Each row is followed by its class. Each block has new classes.
[-1.71 -1.21  0.63  2.53 -1.46  2.11 -3.58  0.25 -0.12  0.66 -1.04  1.99
 -0.24 -0.96  0.22  4.01  0.16 -0.99 -0.78  0.53  2.97  1.49  5.21  1.22
 -1.94  0.21 -2.98  1.49  0.19  0.17 -0.29 -1.51  0.06 -0.65  2.08  3.43
  0.68] : j403
[-0.74 -0.45  0.66  1.29  0.14  1.30 -2.61  0.17 -0.59 -0.35 -0.62 -1.63
  1.46 -0.63 -0.09  2.81 -0.28 -2.24 -0.92  1.28  2.42 -1.56  4.28  1.70
 -1.81  1.86 -0.44  1.27 -2.70 -0.10 -0.26 -3.68 -0.52 -1.72  2.32  4.61
  0.85] : j636
[ 0.51 -0.32  2.66  1.99 -0.99 -1.41 -3.17  0.11 -0.26  0.07 -1.01  2.56
  0.85 -2.12 -0.96  1.69 -0.11  0.99  0.24  0.73  0.51 -0.98 -3.11  0.22
 -0.11  0.35 -0.09  2.41 -1.08  0.13 -1.21 -0.42 -0.10 -0.32  2.41  4.95
 -0.49] : j403
[-0.29 -0.96  1.14  0.64  0.19  2.14 -2.07 -0.52 -0.86  0.55 -0.57 -1.73
  0.80  0.20  0.08  1.42  0.53 -1.08 -0.88  0.53  3.41 -1.01  8.39  1.04
 -1.16  1.53 -0.53  0.22 -0.15  0.30 -0.53 -3.73 -0.74 -1.45  1.82  2.04
  0.23] : j636
[-1.28 -0.45  0.00  1.70 -1.14 -0.51 -3.60  0.51  0.16  0.77 -1.25  2.60
  0.53 -0.41 -1.00  2.68 -0.48 -1.61 -0.52  1.24  0.35  2.94 -0.27  1.05
 -1.10  0.11 -0.96  1.87 -1.15  0.21 -1.43 -2.22  0.14 -0.85  1.53  3.86
  0.56] : j403
[-1.16 -1.28  1.10  2.88 -1.29  2.02 -1.74 -0.36 -0.35 -1.15 -1.49  2.03
  0.71  0.02 -0.36  3.38 -0.67 -2.05 -0.88  0.57  4.55 -1.22  1.77  1.94
 -1.25  2.43  0.25  1.47 -0.55  0.63 -0.46 -3.20  0.58 -2.85  1.92  4.83
 -0.11] : j636
[-1.85 -1.69  0.79  1.49 -1.49  0.72 -5.15  0.41  0.54 -0.01 -0.66  3.90
 -0.53  0.32 -0.10  3.01  0.11 -2.29 -0.28  0.08  1.70  0.02  2.15  1.78
 -1.99  0.40 -1.65  1.53 -0.22 -0.44 -0.99 -0.87  1.09 -0.25  0.74  4.02
  0.38] : j403
[-1.64  0.41 -0.21  1.57 -0.97 -0.21 -1.80  0.85 -0.14  1.48 -0.49  2.29
 -0.37 -1.89 -0.26  2.01 -0.28 -2.38  0.24  0.74  0.17 -0.23  1.15  0.58
 -0.47  0.38 -1.06 -0.02 -0.99  0.11 -0.18 -1.09 -1.50 -1.33  2.49  1.09
  0.42] : j403
[-2.61  0.41 -0.57  1.00 -1.40  0.15 -3.76 -0.21 -0.70  1.10 -1.39  3.02
  0.01 -1.18  0.34  2.20 -0.28 -2.83 -0.26  1.38  0.23 -0.78  1.68  0.86
 -1.66 -0.67 -2.24  1.99 -0.80 -0.22 -1.47 -3.15 -0.07 -1.63  3.76  4.10
  0.51] : j403
[-0.23 -1.51  1.41  2.10 -1.07  2.49 -0.63  0.33  0.96  0.56  0.22 -2.39
  1.20  0.82  0.37  1.30 -0.08 -1.23 -0.50  1.15  3.15 -1.59  4.87  0.92
 -2.12  1.82  0.83  1.42 -0.17 -0.26  1.37 -3.05  1.94 -3.01  1.61  5.63
 -1.61] : j636
[-2.51 -0.04 -0.33  1.78 -2.20  0.20 -4.33 -0.16  0.32  1.36 -0.43  3.06
 -0.19 -0.53 -0.57  3.10 -0.28 -2.18  0.21  0.81  0.06 -0.69  1.94  1.08
 -1.12 -0.10 -2.46  2.44 -0.65 -0.65 -1.25 -0.76  0.73 -0.25  3.06  5.57
  0.91] : j403
[-2.14 -0.09  0.29  1.15 -1.77 -0.52 -4.69 -0.28 -0.28  1.61 -1.27  2.77
  0.26 -0.91 -0.77  2.84 -0.14 -1.93 -0.93  0.35  0.39 -0.32  2.61  1.08
 -0.77  0.04 -2.66  1.17 -0.47  0.61 -0.79 -2.95 -0.88 -1.63  4.69  2.11
  0.24] : j403
[-1.43 -1.29  0.49  2.45 -2.68  0.92 -4.23  0.81  0.53 -0.65 -0.32  3.35
 -0.41  0.44 -0.36  2.30 -1.73 -0.88  1.08  0.44  1.54 -0.90 -0.58  1.94
 -2.20  0.51 -2.49  2.39 -0.52  0.14 -0.88  0.49  1.00 -0.80 -0.01  5.97
  1.61] : j403
[-1.75  2.40 -0.89  1.32 -1.17 -0.50 -3.79 -0.35 -0.05  1.33 -1.45  1.30
  0.22 -1.47 -0.56  3.90 -0.30 -2.15 -0.41  0.84  0.50 -0.75  3.45  1.25
 -0.77 -0.86 -1.28  2.10 -0.53  0.07 -0.88 -2.05 -1.00 -0.41  3.76  4.51
  0.92] : j403
[-0.86 -0.38  0.36  0.80 -0.36  0.05 -3.20  0.07 -0.90  0.11 -1.09  2.65
  0.02 -1.30 -0.26  2.20  0.07 -1.19 -0.76  0.38  1.23 -1.00  1.08  0.75
 -0.16  0.31 -0.48  1.37 -0.84  0.44 -1.06 -2.24 -1.13 -0.60  1.93  2.67
 -0.22] : j403
[-1.99 -0.75  0.18  0.46 -0.36 -0.51 -4.76 -0.09 -0.30  0.27 -1.39  3.42
  0.54 -1.25 -1.76  2.45  0.07 -1.44 -1.22  0.46  2.26 -0.58  3.12  1.94
  0.07  0.21 -0.61  1.84 -1.13 -0.29 -1.88 -1.39 -0.91  0.21  1.92  3.29
  0.37] : j403
[-1.42 -1.12  1.14  0.71 -1.08  0.21 -2.97 -0.01 -0.65 -0.18 -1.00  1.15
  0.98  0.54  0.48  2.04  0.05 -4.22 -2.17  1.32  3.15 -0.71  5.68  2.05
 -1.04  1.04  1.03  0.43 -0.47  0.40  0.38 -3.77 -0.47 -2.45  2.28  2.64
 -0.02] : j636
[ 0.39 -0.29  0.96  0.59 -0.61  2.88 -1.52  1.72 -1.43  0.58 -0.50 -0.40
  1.54 -2.82 -0.64  1.73 -0.41 -2.57  0.04  0.44  2.69 -2.97  5.40  1.53
 -2.51  1.68 -0.76  2.16 -1.43  0.34 -0.12 -4.85  0.00 -2.25  0.99  7.24
  0.30] : j636
[-1.84 -0.47  0.41 -0.13 -0.29  0.86 -3.43  0.46 -0.56  1.17 -1.90  2.34
 -0.29 -1.71 -0.71  3.12 -0.10 -0.82 -0.68  1.17  1.68 -1.39  4.01  1.28
 -0.75  0.30 -2.13  0.86 -0.86 -0.15 -0.75 -2.44 -1.44 -0.29  4.39  4.56
 -0.14] : j403
[-0.90 -0.51  1.01  1.59  0.84  1.97 -3.53 -0.97 -0.33 -0.87 -1.55 -1.39
  0.92  1.18  0.25  3.82  0.15 -1.91 -2.81  0.80  4.98 -1.58  7.44  2.35
 -2.04  2.28 -0.98  0.73 -0.51  1.38  0.51 -4.67 -0.14 -1.62  3.62  3.66
 -0.14] : j636
[-2.46 -0.36  0.55  0.58 -0.77  0.05 -5.53  0.79  0.26 -0.22 -1.55  2.81
  0.58  0.61 -0.36  3.63 -0.06 -1.70 -1.79  1.14  3.68 -1.22  2.55  2.03
 -1.23 -0.27 -1.38  2.18 -0.06 -0.02 -1.13 -3.53  0.43 -2.59  5.33  1.74
 -0.26] : j403
[-1.26 -0.29  0.73  0.14 -0.57  0.64 -2.47  0.76 -0.49  0.20 -1.25  2.48
  0.95  0.08 -0.61  1.49 -0.51 -1.09 -0.62  0.65  4.28 -1.13  0.07  1.50
 -1.04  0.32 -1.60  0.78 -0.80 -0.09 -1.00 -3.02  0.14 -2.03  3.65  1.94
 -0.43] : j403
[ 0.45  0.08  0.93 -0.21  0.70  1.61  0.31 -0.18 -0.81 -0.44 -1.43 -0.46
  0.84 -1.23 -0.01  0.20  0.78 -2.48 -1.46  0.62  2.50 -2.03  7.49  0.28
  0.11  0.91  2.58  0.02 -0.97  0.82  0.19 -2.21 -0.80 -0.32 -0.56  3.84
  0.39] : j636
[-2.06 -0.44  0.70  0.92 -0.68 -0.07 -3.65  0.62 -0.33  0.04 -0.41  3.30
  1.19 -0.64 -0.45  1.87  0.05 -2.82 -0.81  2.06 -0.10 -1.67  1.35  1.53
 -1.09 -1.10 -0.07  2.99  0.22 -0.13 -0.88 -2.87 -0.21 -0.74  2.93  6.07
 -0.25] : j403
[-2.95 -1.08  0.52  0.84 -1.28  0.41 -3.95  0.11  0.14  0.72 -1.16  3.13
  0.20 -0.34 -0.79  2.69  0.11 -0.74 -0.31  0.41  1.30 -0.81  2.84  1.24
 -0.71  0.28 -0.49  2.47 -0.56 -0.01 -1.13 -1.94  0.11 -1.23  1.83  5.20
  0.52] : j403
[ 0.04 -0.29  0.00  1.66 -0.48  0.90 -2.40  0.07 -0.19  0.37 -0.45  0.97
  0.30 -0.87  0.88  3.15  0.05 -1.26 -0.40  0.49  2.04  0.22 -1.24  2.65
 -1.44  0.54 -1.67  1.49 -0.40  0.17 -1.18 -1.80 -0.44 -0.76  2.45  3.30
  0.50] : j403
[-1.54  0.05 -0.02  0.25 -2.02  0.22 -4.98  0.65  0.06  0.68 -1.17  2.12
  0.02 -1.22 -0.71  3.08 -0.14 -0.96  0.30  0.90  0.21 -1.10  1.50  1.15
 -1.53  0.16 -1.82  1.87 -0.84  0.52 -0.51 -2.79 -0.67 -1.21  4.31  4.08
 -1.27] : j403
[-2.91 -0.02  0.28  2.01 -1.47  1.03 -6.65  0.55 -0.90  2.22 -1.72  2.26
 -0.39 -0.51  0.21  4.81 -0.66 -2.44 -1.12  0.86  3.25  0.44  6.02  1.56
 -0.98  0.67 -2.85  0.61  0.31  0.30 -0.76 -4.15 -0.85 -2.22  5.11  2.42
 -0.35] : j403
[-0.57  0.42 -0.64  2.04 -1.14 -2.15 -1.05 -0.10 -0.30  0.10 -1.63  2.86
  1.58 -2.28  0.10  2.33 -0.39  0.07  0.03  1.10 -0.91 -1.11 -3.33  0.43
  1.24 -0.06  0.75  2.79 -0.97 -0.17 -1.84 -1.22 -0.39 -0.51  2.22  5.29
  0.13] : j403
[-1.06  0.30  0.67  1.84 -1.47  1.78 -2.11  0.57 -0.33 -0.50 -0.72  2.02
  0.36 -2.09 -0.72  2.17 -0.19 -1.71 -0.12  0.74  0.38 -2.98 -0.21  0.84
 -1.38  0.50 -1.49  2.85 -1.79 -0.43 -0.74 -0.49  0.12  0.14  0.31  6.33
  0.27] : j403
[ 0.16  0.02  0.37  0.29 -0.65  1.78 -1.35  0.43  0.10 -0.39 -0.91  0.17
  0.79 -0.22 -0.34  1.68  0.60 -0.73 -0.71 -0.64  3.25 -1.58  1.17  1.73
 -2.58  1.11 -0.76  1.94 -1.69 -0.09 -0.04 -2.59  0.27 -0.74  2.39  4.85
  0.03] : j636
[-2.27  0.39 -0.42 -0.18  0.06  0.24 -4.39  0.87 -0.94  1.27 -2.18  1.34
  0.03 -3.10 -1.08  4.17 -0.36 -3.01 -1.01  1.14  3.05 -1.62  4.27  1.89
 -0.37 -0.21 -2.14  1.85 -1.10  0.38 -1.39 -4.55 -2.63 -0.88  7.96  3.42
  1.07] : j403
[-1.75 -0.26  0.69 -0.19  0.40  0.00 -4.49  0.68 -0.57 -0.31 -1.23  2.01
  1.09  0.00 -1.28  3.48  0.26 -3.96 -2.44  0.72  3.51 -1.46  4.41  1.60
 -0.28  1.19 -0.02 -0.08  0.09 -0.01 -1.19 -4.48 -1.25 -1.87  5.24  1.68
  0.34] : j403
[-1.08 -0.44  0.64  0.60 -0.44 -0.30 -2.76  0.28 -0.47  0.43 -1.23  2.16
  0.86 -1.06 -0.41  3.01  0.10 -1.87 -0.71  0.94  1.65 -1.74  2.07  0.65
  0.13  0.62  0.01  1.22 -0.84 -0.30  0.15 -3.36 -0.60 -1.52  5.01  3.73
 -0.31] : j403
[-1.47 -0.72  0.61  1.67 -1.01 -0.02 -4.32 -0.18 -0.90  0.70 -0.85  3.85
  0.81 -2.10 -0.27  4.42  0.36 -2.03 -0.85  0.97  0.26 -0.97  2.63  0.80
 -1.10  0.29 -0.86  2.38 -0.67 -0.83 -0.52 -2.71 -0.86 -0.70  2.93  5.09
  0.08] : j403
[-0.96 -0.08 -0.38  1.92 -0.96  0.48 -2.45  0.55 -0.37  1.11 -1.35  0.86
  0.50 -2.02 -0.27  2.61 -0.16 -1.86 -0.52  1.71  1.22 -1.63  3.75  0.90
 -1.00  0.68 -1.22  2.22 -0.98  0.25  0.10 -3.32  0.76 -0.69  3.65  4.51
  0.90] : j403
[-1.90 -0.54  0.19  0.94 -1.08 -0.07 -5.31 -0.04  0.30  0.69 -1.66  1.93
 -0.17 -0.60 -0.62  4.45 -0.13 -2.12 -2.12  0.06  2.17  0.44  6.42  1.00
  0.16  0.24 -1.23  0.41 -1.07 -0.44  0.04 -1.99 -2.06 -0.85  2.91  2.52
  0.47] : j403
[-1.36  0.33 -0.25  1.42 -0.02 -0.49 -3.65 -0.19 -1.05  0.44 -0.99  1.50
  0.73 -1.88 -0.31  2.92 -0.24 -1.70 -0.39  0.96  0.74 -1.51  0.08  1.34
 -2.06  0.32 -1.47  2.26 -0.80  0.04 -1.29 -3.30 -0.55 -1.23  4.61  4.32
  0.92] : j403
[-0.45 -0.42 -0.73  0.76 -0.33  0.18 -0.16  0.72 -0.75  0.55 -1.66  1.41
  0.95 -2.69 -0.29  1.55 -0.41 -1.33  0.53  1.08 -0.44 -2.36 -1.61  0.68
  0.17  0.70 -0.59  2.52 -1.40  1.85 -0.81 -2.15 -0.24 -0.19  2.08  4.84
  0.45] : j403
[-0.47 -0.15  0.82 -0.11  0.97  0.39 -2.62  0.12 -0.91 -0.42  0.58  0.08
  0.58 -0.16 -0.13  2.28  0.04 -2.22 -2.15  1.34  2.18 -4.90  5.34  1.35
 -0.84  0.94  0.65  1.48 -1.05  0.31 -0.12 -4.98 -1.04 -1.80  4.16  2.45
  0.03] : j636
[ 0.16 -0.70  1.17  1.13 -0.81  0.22 -1.50  0.39 -0.94 -0.75 -1.35  1.12
  1.71  0.45 -0.10  2.47  0.78 -1.59 -0.01  0.88  1.87 -2.19  0.06  1.62
 -0.62  1.89  1.06  2.81 -0.59 -0.55 -1.20 -3.01  0.50 -1.53  0.94  6.49
 -0.23] : j636
[-0.74 -0.17  0.27  1.03 -0.75  0.43 -2.08 -0.24 -0.37  0.31 -0.92  0.73
  0.53 -1.78 -0.63  2.85  0.09 -1.23  0.17  1.53  2.12 -1.54  1.43  0.99
 -0.75  2.34 -1.14  1.70 -0.98 -0.19 -0.56 -2.30 -0.95 -0.98  4.19  4.56
  0.44] : j403
[-1.88 -0.41 -0.94  1.16 -0.46 -2.28 -3.67 -0.44  0.83  1.03 -1.69  2.50
  0.68  0.83 -0.09  3.12  0.70 -0.08 -1.84  0.83  1.08  0.25  2.10  1.98
 -0.64 -0.94 -0.24  0.86  0.63 -0.87 -1.63 -2.24  0.16 -0.76  3.44  1.22
 -0.55] : j403
[-2.48  0.35  0.47 -0.27 -2.06 -0.89 -3.29  0.25  0.58  0.50 -1.09  3.94
  0.34 -0.19 -0.56  3.57 -0.09 -1.61 -1.71  0.80  2.02 -0.10  3.23  0.77
 -0.24  0.57 -1.10  0.87 -0.48 -0.61 -0.78 -2.70 -1.48 -1.90  4.50  2.89
  0.29] : j403
[-1.26 -0.86 -0.15  0.48 -0.54 -0.26 -5.22  0.75 -0.03  1.08 -2.99  0.82
  0.71 -2.00 -0.87  3.25  1.65 -2.28 -1.59  0.98  1.55 -0.93  6.93  1.51
 -0.74  0.78 -0.82  2.12 -1.18  1.37 -0.25 -2.82 -1.59 -0.82  5.04  4.56
  0.92] : j403
[-1.60  0.40  0.17  2.24 -1.05  0.30 -4.03  0.93 -0.63  0.87 -1.18  2.56
  0.57 -2.02 -0.46  3.15  0.68 -0.51  0.46  0.85 -1.18 -0.14  2.14  1.07
 -1.93  0.80 -3.23  1.37 -1.29 -0.32  0.40 -3.23 -0.87 -2.08  8.02  3.01
  0.28] : j403
[-1.55 -0.18 -0.71  1.06 -0.06 -3.29 -3.80 -0.26 -0.94  0.11 -2.01  3.34
  0.04  0.68 -0.11  3.00  0.26 -1.38 -2.02  1.09  1.33  0.83  3.19  1.74
  0.84  0.31  0.68  0.33  0.44  0.52 -2.16 -1.99 -0.78 -1.56  1.36  0.24
 -0.11] : j403
[-1.87 -0.45  0.01 -0.03 -0.88 -0.27 -5.82  0.39 -0.43  0.85 -1.72  2.78
 -0.46 -1.28 -1.02  3.84 -0.36 -1.67 -2.28  1.00  3.32 -0.85  8.43  2.07
  0.21  0.16 -0.47  1.52 -1.18 -0.09 -1.45 -2.49 -1.81 -0.19  3.18  3.90
  0.69] : j403
[-1.12 -0.80 -0.17  1.97 -2.49 -1.30 -3.61 -0.13  0.54  0.70 -1.28  4.40
 -0.39 -0.28 -0.92  2.43 -0.25 -0.27 -0.28  0.85  0.85 -0.38 -0.16  1.30
 -0.33  0.13 -0.97  1.87 -0.68 -0.11 -0.94 -0.97 -1.53 -1.18  4.26  4.18
 -0.85] : j403
[-2.07  0.00 -0.72  1.83 -1.54 -0.02 -2.42  0.61 -0.38  0.25 -1.75  2.75
  0.07 -1.86 -0.78  2.87 -0.15 -1.36 -0.08  0.98  1.12 -1.33  0.46  1.27
 -0.73  0.71 -1.74  1.80 -0.64  0.21 -1.06 -1.41  0.33 -0.98  2.58  4.45
 -0.11] : j403
[-3.71  0.51 -0.03  2.33 -0.52  0.43 -4.25  0.82 -0.18  0.39 -1.79  3.16
  0.15 -1.48 -0.69  2.82 -0.62 -3.00  0.68  0.94  0.68 -0.96 -2.70  1.32
 -1.80  0.66 -1.97  1.18 -0.97 -0.56 -1.52 -2.96 -0.09 -1.98  4.27  3.00
  0.47] : j403
[-1.04 -0.33  1.44  1.24  0.99  2.26 -3.27  0.33  0.28 -0.05 -1.09 -1.39
  1.34  1.11 -0.03  2.13  0.26 -2.02 -1.58  0.83  3.47 -2.13  2.15  0.97
 -3.14  1.49 -1.30  1.75  0.20  0.77  0.46 -5.33  0.22 -1.69  5.83  5.48
 -1.28] : j636

Each row is followed by its class. Each block has new classes.
[ 0.86  2.60 -1.44  1.44 -1.15 -1.68  2.02 -1.98 -1.01 -0.69 -1.04 -0.43
 -0.91 -1.81 -2.22 -0.09 -0.89  2.02 -2.90  0.18  2.40 -0.79  0.82 -0.80
  0.68  0.56 -1.64 -0.48  0.03 -0.65  0.17  3.19  1.15  0.89 -0.99 -1.16
  2.06] : Q
[ 0.95 -0.25 -1.65 -0.58 -1.13 -0.69  1.67 -1.02 -0.34  0.09 -1.15  0.73
  0.18 -1.48 -0.57 -2.07 -0.36  1.48 -1.53  1.79  1.39 -0.57  0.64 -0.64
 -0.74  1.39 -1.40  0.33  1.54  1.79  1.27  0.67  0.65  0.17 -0.46 -0.91
  0.13] : Q
[-0.15  0.55 -0.57 -0.02  1.38  0.83  0.45  0.50 -0.38  0.09  0.90 -0.27
  0.63 -0.78 -0.41  0.95 -0.64  0.93  0.29  0.98 -0.45 -0.22 -0.80  1.24
 -0.51  0.66 -0.19  0.79  0.32 -0.38 -0.49  0.93 -0.72 -0.37  0.37  0.23
 -0.55] : Q
[-1.90 -3.08  0.81 -2.49 -0.35 -2.05 -0.39 -0.48 -0.61 -1.63  0.44  1.09
  1.76 -0.36  1.51  0.93  0.30  0.35  2.36  0.67 -0.53 -0.26 -0.55 -2.91
  0.26 -1.02 -0.43 -0.58  0.86  0.43  0.03 -1.26  0.18 -1.32 -0.28 -0.10
 -0.86] : Q
[ 1.04 -1.18 -0.17 -0.77  1.05  0.05  1.85  1.62 -0.44 -0.21 -0.75  2.33
 -0.42 -0.43 -1.08  0.28 -1.06  0.82  0.04  1.64 -0.32 -0.41 -1.10 -0.39
 -1.62  1.00 -1.87  2.30 -1.02 -0.22  0.07 -0.70 -0.72  1.15  0.02  0.76
 -1.78] : S
[ 1.04  0.76  1.57 -0.77  1.20 -0.36  1.42  0.21 -1.35 -1.68  0.54  1.12
  0.63 -0.84 -1.29  1.26 -0.90  1.31  0.92  3.30 -0.19 -0.91 -2.79  0.60
 -1.61  1.98 -1.65  3.06 -0.59  0.16 -0.56 -1.61 -0.63 -0.01 -0.26  0.01
 -2.64] : S
[ 1.28  1.81 -0.72  0.51  1.83  0.31  0.58  0.46  0.17  2.21  0.17 -0.31
  0.58 -1.63 -0.88  0.16 -0.45  0.04 -2.94  0.44  0.80  1.45 -0.61 -0.65
 -0.19  0.20 -1.78  0.58  0.06 -0.53 -0.29  0.15 -1.91  0.01 -0.12  1.04
 -1.02] : R
[ 0.62  1.82 -1.29 -2.20  0.44 -1.11  1.31 -1.67 -1.22 -0.16 -0.33  2.79
  0.04 -0.83 -1.04 -0.30 -1.30  3.07  0.04  2.79  0.20 -1.18 -1.98 -0.93
 -1.68  2.28 -1.54  2.16  1.26  0.30  1.66 -2.30 -0.14  0.04  0.61 -0.60
 -1.58] : Q
